Below are the code and all the weights of a small trained network. Each question names an input and a target symbol and asks about switching units off, where a switched-off unit gives its printed mean instead of its output.

import numpy as np


def w(rows, s, z=0):
    codes = np.array(rows[::2]) - 128.0
    scale = np.full(codes.shape[1], s)
    scale[-1] = z or s
    return codes * scale


def norm(h):
    return h / np.sqrt((h * h).mean(-1, keepdims=True) + 1e-5)


def f(y):
    return y / 2 * (1 + np.tanh(0.7978845608 * (y + 0.044715 * y**3)))


def softmax(a):
    e = np.exp(a - a.max(-1, keepdims=True))
    return e / e.sum(-1, keepdims=True)


def log_softmax(a):
    a = a - a.max(-1, keepdims=True)
    return a - np.log(np.exp(a).sum(-1, keepdims=True))


def net(x, mask):
    ids = ['αβγδζλμπψω'.index(c) for c in x.split()]
    T = len(ids)
    res = E[ids] + P[:T]
    q, k, v = (norm(res) @ M[0].T for M in (Q, K, V))
    z = softmax(np.where(np.tri(T) > 0, q @ k.T / 3**0.5, -1e9)) @ v
    res = res + np.where(mask[0], z, O[0][:, -1]) @ O[0][:, :-1]
    y = f(norm(res) @ A[0][:, :-1].T + A[0][:, -1])
    res = res + np.where(mask[1:17], y, B[0][:, -1]) @ B[0][:, :-1]
    return log_softmax(norm(res)[-1] @ U[:, :-1].T + U[:, -1])


Q, K, V, O, A, B = {}, {}, {}, {}, {}, {}
E = w([
[135,249,169,155,194],'α',
[210,77,101,130,105],'β',
[151,125,105,158,208],'γ',
[186,222,120,68,91],'δ',
[125,155,55,75,146],'ζ',
[61,131,140,166,77],'λ',
[183,216,91,117,64],'μ',
[129,164,25,124,117],'π',
[135,148,142,44,162],'ψ',
[201,210,118,86,60],'ω',
],0.02)
P = w([
[94,124,6,62,84],'0',
[129,126,114,87,89],'1',
[126,119,111,90,95],'2',
[118,113,100,104,99],'3',
[119,110,114,107,103],'4',
[117,108,110,120,101],'5',
[109,99,117,113,117],'6',
[103,84,115,100,136],'7',
[112,90,100,134,118],'8',
[106,81,104,120,135],'9',
[101,76,105,114,153],'10',
[98,76,90,144,143],'11',
[110,72,110,134,152],'12',
[118,97,107,144,139],'13',
],0.014)
Q[0] = w([
[79,179,139,116,114],'head 0',
[173,150,109,131,174],'head 0',
[113,103,250,236,136],'head 0',
],0.025)
K[0] = w([
[141,152,206,108,74],'head 0',
[142,117,114,157,208],'head 0',
[136,211,94,3,44],'head 0',
],0.015)
V[0] = w([
[79,61,134,92,13],'head 0',
[2,227,159,131,100],'head 0',
[143,159,141,142,95],'head 0',
],0.018)
O[0] = w([
[103,46,111,118,63,158],'head 0',
[3,118,135,192,100,2],'head 0',
[153,174,119,126,90,115],'head 0',
],0.018,0.0044)
A[0] = w([
[118,76,203,125,120,251],'neuron 0',
[138,255,121,86,170,170],'neuron 1',
[80,144,131,96,111,60],'neuron 2',
[59,107,177,109,140,140],'neuron 3',
[102,174,128,120,59,153],'neuron 4',
[48,205,152,195,163,191],'neuron 5',
[112,126,77,146,124,173],'neuron 6',
[201,137,104,173,166,156],'neuron 7',
[111,148,135,65,126,115],'neuron 8',
[164,152,13,252,119,55],'neuron 9',
[90,233,113,212,196,164],'neuron 10',
[86,138,119,204,84,35],'neuron 11',
[116,48,159,219,87,170],'neuron 12',
[153,188,85,99,215,87],'neuron 13',
[200,82,133,128,111,76],'neuron 14',
[104,94,159,159,101,61],'neuron 15',
],0.015,0.0029)
B[0] = w([
[102,97,142,72,139,149],'neuron 0',
[24,97,127,86,179,255],'neuron 1',
[152,111,131,139,151,151],'neuron 2',
[165,71,147,121,151,159],'neuron 3',
[127,132,140,192,174,205],'neuron 4',
[130,122,92,69,35,190],'neuron 5',
[155,144,156,135,109,158],'neuron 6',
[106,124,114,71,107,202],'neuron 7',
[108,136,104,156,182,143],'neuron 8',
[147,129,250,75,193,146],'neuron 9',
[157,235,218,52,105,204],'neuron 10',
[142,45,165,133,129,205],'neuron 11',
[67,35,139,157,99,208],'neuron 12',
[97,127,83,140,44,231],'neuron 13',
[135,126,156,127,41,169],'neuron 14',
[126,53,136,149,123,161],'neuron 15',
],0.02,0.0098)
U = w([
[148,203,90,196,71,176],'α',
[59,197,225,103,65,54],'β',
[19,55,87,101,71,229],'γ',
[110,134,23,142,146,58],'δ',
[109,128,128,88,181,22],'ζ',
[125,77,131,84,209,5],'λ',
[254,89,114,78,88,93],'μ',
[80,168,97,183,199,145],'π',
[147,147,172,157,165,88],'ψ',
[156,120,194,103,218,175],'ω',
],0.0093,0.0029)

Each question gives the input, a string of symbols that net reads in full, and the target symbol t.
The units are the heads (3 rows each of Q, K, V and O) and the neurons (one row each of A and B). Each row of codes is followed by its name. A weight is (code - 128) times the scale printed after its matrix; where a second scale follows, it is the last column's (O, A, B and U).
mask holds one flag per unit, heads first, then neurons. A switched-off unit (its flag False) gives its mean, the last column of its rows in O or B, instead of its output. The means were averaged over made-up inputs and are rounded, as every weight is.
A unit's drop is (log p(t) with every unit on - log p(t) with that unit switched off) / (log p(t) with every unit on - log p(t) with every unit switched off).
The circuit of an input: a set's keep is (log p(t) with only the set's units on - log p(t) with every unit switched off) / (log p(t) with every unit on - log p(t) with every unit switched off). Starting from the 12 units with the biggest drops (on a tie, the unit counted first), units are removed one at a time, each time the one whose removal leaves the highest keep (on an exact tie, the one counted first), for as long as the keep stays at least 0.8.
units of the circuit, in order: the units of the circuit, biggest drop first
top k neurons: the k neurons with the biggest drops, biggest first
drop of u: that unit's drop, to one decimal
input δ ω μ ω ω δ ω π π ω, target α: top 2 neurons : (neuron 1; neuron 12)
input ω ψ ζ, target δ: top 2 neurons : (neuron 10; neuron 1)
input μ π α μ δ ω ω ψ δ μ λ δ ζ β, target μ: units of the circuit, in order : (neuron 1)
input ω α δ ψ μ α ψ ω, target β: units of the circuit, in order : (head 0; neuron 10)
input ω λ ζ ω ω β ψ ω λ λ ω α ω μ, target β: top 2 neurons : (neuron 10; neuron 5)
input ω δ ω ω δ ζ, target δ: top 4 neurons : (neuron 10; neuron 1; neuron 12; neuron 11)
input ζ δ π ψ, target λ: top 2 neurons : (neuron 13; neuron 10)
input ω ψ π, target ω: top 2 neurons : (neuron 9; neuron 13)
input β α μ δ ζ α ψ, target β: top 2 neurons : (neuron 10; neuron 5)
input ω δ λ λ λ λ ω ω ψ λ β δ, target μ: drop of head 0 : 2.1
input ω ω λ δ ψ ζ λ δ β δ, target μ: drop of head 0 : 2.3
input δ λ λ δ ω ω ζ β ω β μ, target μ: drop of head 0 : 1.7
input δ ζ β δ ω ω ψ ζ ψ, target μ: drop of head 0 : 1.6
input μ ω ω δ, target π: top neuron : (neuron 4)
